Below are the code and all the weights of a small trained network. Each question names an input and a target symbol and asks about switching units off, where a switched-off unit gives its printed mean instead of its output.

import numpy as np


def w(rows, s, z=0):
    codes = np.array(rows[::2]) - 128.0
    scale = np.full(codes.shape[1], s)
    scale[-1] = z or s
    return codes * scale


def f(y):
    return np.maximum(y, 0)


def softmax(a):
    e = np.exp(a - a.max(-1, keepdims=True))
    return e / e.sum(-1, keepdims=True)


def log_softmax(a):
    a = a - a.max(-1, keepdims=True)
    return a - np.log(np.exp(a).sum(-1, keepdims=True))


def net(x, mask):
    ids = ['βγδεζηθλμξπστφω'.index(c) for c in x.split()]
    T = len(ids)
    res = E[ids] + P[:T]
    u = 0
    for l in range(2):
        q, k, v = (res @ M[l].T for M in (Q, K, V))
        z = softmax(np.where(np.tri(T) > 0, q @ k.T / 3**0.5, -1e9)) @ v
        res = res + np.where(mask[u], z, O[l][:, -1]) @ O[l][:, :-1]
        u += 1
        y = f(res @ A[l][:, :-1].T + A[l][:, -1])
        res = res + np.where(mask[u : u + 12], y, B[l][:, -1]) @ B[l][:, :-1]
        u += 12
    return log_softmax(res[-1] @ U[:, :-1].T + U[:, -1])


Q, K, V, O, A, B = {}, {}, {}, {}, {}, {}
E = w([
[110,66,119],'β',
[176,148,143],'γ',
[173,87,143],'δ',
[183,125,159],'ε',
[218,136,152],'ζ',
[142,135,254],'η',
[109,59,130],'θ',
[157,226,157],'λ',
[17,52,118],'μ',
[158,200,121],'ξ',
[169,107,72],'π',
[131,142,26],'σ',
[57,226,144],'τ',
[54,231,132],'φ',
[160,253,62],'ω',
],0.013)
P = w([
[204,119,122],'0',
[197,224,127],'1',
[171,228,101],'2',
[138,247,103],'3',
[162,255,120],'4',
[198,227,167],'5',
],0.0029)
Q[0] = w([
[50,157,148],'0.h0',
[224,211,104],'0.h0',
[222,2,178],'0.h0',
],0.0071)
K[0] = w([
[188,59,174],'0.h0',
[1,121,55],'0.h0',
[83,244,151],'0.h0',
],0.0074)
V[0] = w([
[216,2,169],'0.h0',
[184,47,187],'0.h0',
[121,227,142],'0.h0',
],0.0082)
O[0] = w([
[200,86,215,192],'0.h0',
[252,111,254,155],'0.h0',
[63,196,126,249],'0.h0',
],0.0071,0.0011)
A[0] = w([
[98,26,120,163],'0.n0',
[63,25,255,120],'0.n1',
[220,123,214,79],'0.n2',
[52,80,190,146],'0.n3',
[201,95,14,171],'0.n4',
[76,192,55,122],'0.n5',
[174,126,188,172],'0.n6',
[192,211,105,71],'0.n7',
[142,111,97,10],'0.n8',
[129,115,146,172],'0.n9',
[217,60,94,125],'0.n10',
[164,226,145,106],'0.n11',
],0.0083,0.011)
B[0] = w([
[101,141,244,163],'0.n0',
[19,141,192,175],'0.n1',
[183,127,153,212],'0.n2',
[71,193,111,152],'0.n3',
[180,222,107,230],'0.n4',
[165,51,143,202],'0.n5',
[127,181,147,255],'0.n6',
[27,24,223,153],'0.n7',
[130,254,56,128],'0.n8',
[119,193,129,198],'0.n9',
[147,189,137,194],'0.n10',
[76,52,172,188],'0.n11',
],0.0084,0.0067)
Q[1] = w([
[162,3,106],'1.h0',
[108,29,94],'1.h0',
[121,159,113],'1.h0',
],0.011)
K[1] = w([
[169,2,190],'1.h0',
[194,6,143],'1.h0',
[169,85,54],'1.h0',
],0.0067)
V[1] = w([
[255,110,58],'1.h0',
[239,227,86],'1.h0',
[131,186,59],'1.h0',
],0.0074)
O[1] = w([
[139,243,143,103],'1.h0',
[70,253,77,255],'1.h0',
[123,183,75,136],'1.h0',
],0.0077,0.0082)
A[1] = w([
[151,138,159,2],'1.n0',
[84,153,137,36],'1.n1',
[186,160,73,102],'1.n2',
[202,129,88,165],'1.n3',
[131,180,137,214],'1.n4',
[94,90,9,119],'1.n5',
[181,114,213,92],'1.n6',
[196,149,77,119],'1.n7',
[156,187,172,161],'1.n8',
[116,203,146,136],'1.n9',
[187,127,172,31],'1.n10',
[104,175,13,165],'1.n11',
],0.013,0.0081)
B[1] = w([
[240,133,188,136],'1.n0',
[74,42,126,144],'1.n1',
[40,61,77,183],'1.n2',
[2,67,109,161],'1.n3',
[150,141,56,243],'1.n4',
[91,151,254,147],'1.n5',
[176,116,81,176],'1.n6',
[47,99,77,174],'1.n7',
[189,121,111,246],'1.n8',
[88,117,81,255],'1.n9',
[152,38,198,148],'1.n10',
[169,178,241,223],'1.n11',
],0.0099,0.02)
U = w([
[165,123,123,118],'β',
[40,115,45,106],'γ',
[171,161,113,142],'δ',
[36,167,115,84],'ε',
[121,139,127,223],'ζ',
[86,133,157,192],'η',
[185,137,171,152],'θ',
[57,17,87,144],'λ',
[133,69,39,143],'μ',
[131,172,173,84],'ξ',
[138,193,141,148],'π',
[228,254,166,2],'σ',
[78,122,195,86],'τ',
[67,147,196,140],'φ',
[82,175,220,103],'ω',
],0.0077,0.0088)

Each question gives the input, a string of symbols that net reads in full, and the target symbol t.
The units are the heads (3 rows each of Q, K, V and O) and the neurons (one row each of A and B). Each row of codes is followed by its name. A weight is (code - 128) times the scale printed after its matrix; where a second scale follows, it is the last column's (O, A, B and U).
mask holds one flag per unit, layer by layer, with each layer's heads first. A switched-off unit (its flag False) gives its mean, the last column of its rows in O or B, instead of its output. The means were averaged over made-up inputs and are rounded, as every weight is.
A unit's drop is (log p(t) with every unit on - log p(t) with that unit switched off) / (log p(t) with every unit on - log p(t) with every unit switched off).
The circuit of an input: a set's keep is (log p(t) with only the set's units on - log p(t) with every unit switched off) / (log p(t) with every unit on - log p(t) with every unit switched off). Starting from the 12 units with the biggest drops (on a tie, the unit counted first), units are removed one at a time, each time the one whose removal leaves the highest keep (on an exact tie, the one counted first), for as long as the keep stays at least 0.8.
units of the circuit, in order: the units of the circuit, biggest drop first
most important unit: the unit with the biggest drop
top k neurons: the k neurons with the biggest drops, biggest first
top k neurons in layer l: the k neurons of layer l with the biggest drops, biggest first
input π ζ β ζ, target μ: top 2 neurons in layer 1 => 1.n8; 1.n4
input τ ζ μ ζ, target λ: units of the circuit, in order => 1.h0; 1.n11
input γ ζ η, target θ: top 2 neurons in layer 0 => 0.n1; 0.n3
input ω π λ μ σ, target ε: most important unit => 0.n4
input δ ζ ε, target μ: top 3 neurons => 1.n11; 0.n2; 1.n9
input η ζ ζ, target θ: top 2 neurons => 0.n1; 1.n9
input ζ ζ μ, target λ: top 3 neurons => 0.n1; 0.n3; 1.n11
input γ μ π, target γ: top 3 neurons => 0.n4; 1.n2; 1.n7
input σ η ζ π π δ, target γ: top 2 neurons in layer 1 => 1.n9; 1.n2
input π η η ε ε ζ, target μ: top 3 neurons in layer 1 => 1.n11; 1.n6; 1.n5
input μ θ δ, target λ: units of the circuit, in order => 1.n11; 1.h0
input μ γ ε, target λ: units of the circuit, in order => 0.n3; 0.n1; 1.h0
input η δ η, target θ: top 4 neurons in layer 0 => 0.n1; 0.n2; 0.n4; 0.n3
input π γ ζ, target γ: most important unit => 1.h0
input μ π π ε, target γ: top 4 neurons => 0.n4; 1.n2; 1.n9; 1.n7
input λ π δ π η, target γ: top 3 neurons => 0.n4; 1.n9; 1.n11
input θ σ λ π, target ε: top 2 neurons in layer 1 => 1.n11; 1.n2
input ε δ π θ ζ, target γ: top 2 neurons => 0.n4; 0.n10
input μ δ δ, target λ: top 4 neurons => 0.n3; 1.n11; 0.n1; 0.n2
input ζ π δ, target γ: top 2 neurons => 1.n9; 1.n2
input ε ζ λ μ, target λ: top neuron => 1.n11
input ζ τ φ δ, target ω: top 2 neurons in layer 1 => 1.n5; 1.n11
input ζ τ φ δ ζ, target ω: top 2 neurons => 1.n5; 1.n11
input γ μ π ε, target γ: top 2 neurons => 0.n4; 0.n7
input ζ ζ ε, target μ: top 2 neurons => 1.n11; 1.n9
input η μ ζ ζ, target λ: top 3 neurons => 0.n3; 0.n1; 1.n11
input ξ σ τ μ, target φ: top neuron in layer 0 => 0.n3
input ε η η ζ δ, target θ: top 2 neurons in layer 1 => 1.n9; 1.n2
input η λ λ ξ, target λ: top 2 neurons in layer 1 => 1.n11; 1.n8
input ε η ζ, target θ: top 2 neurons in layer 0 => 0.n1; 0.n3
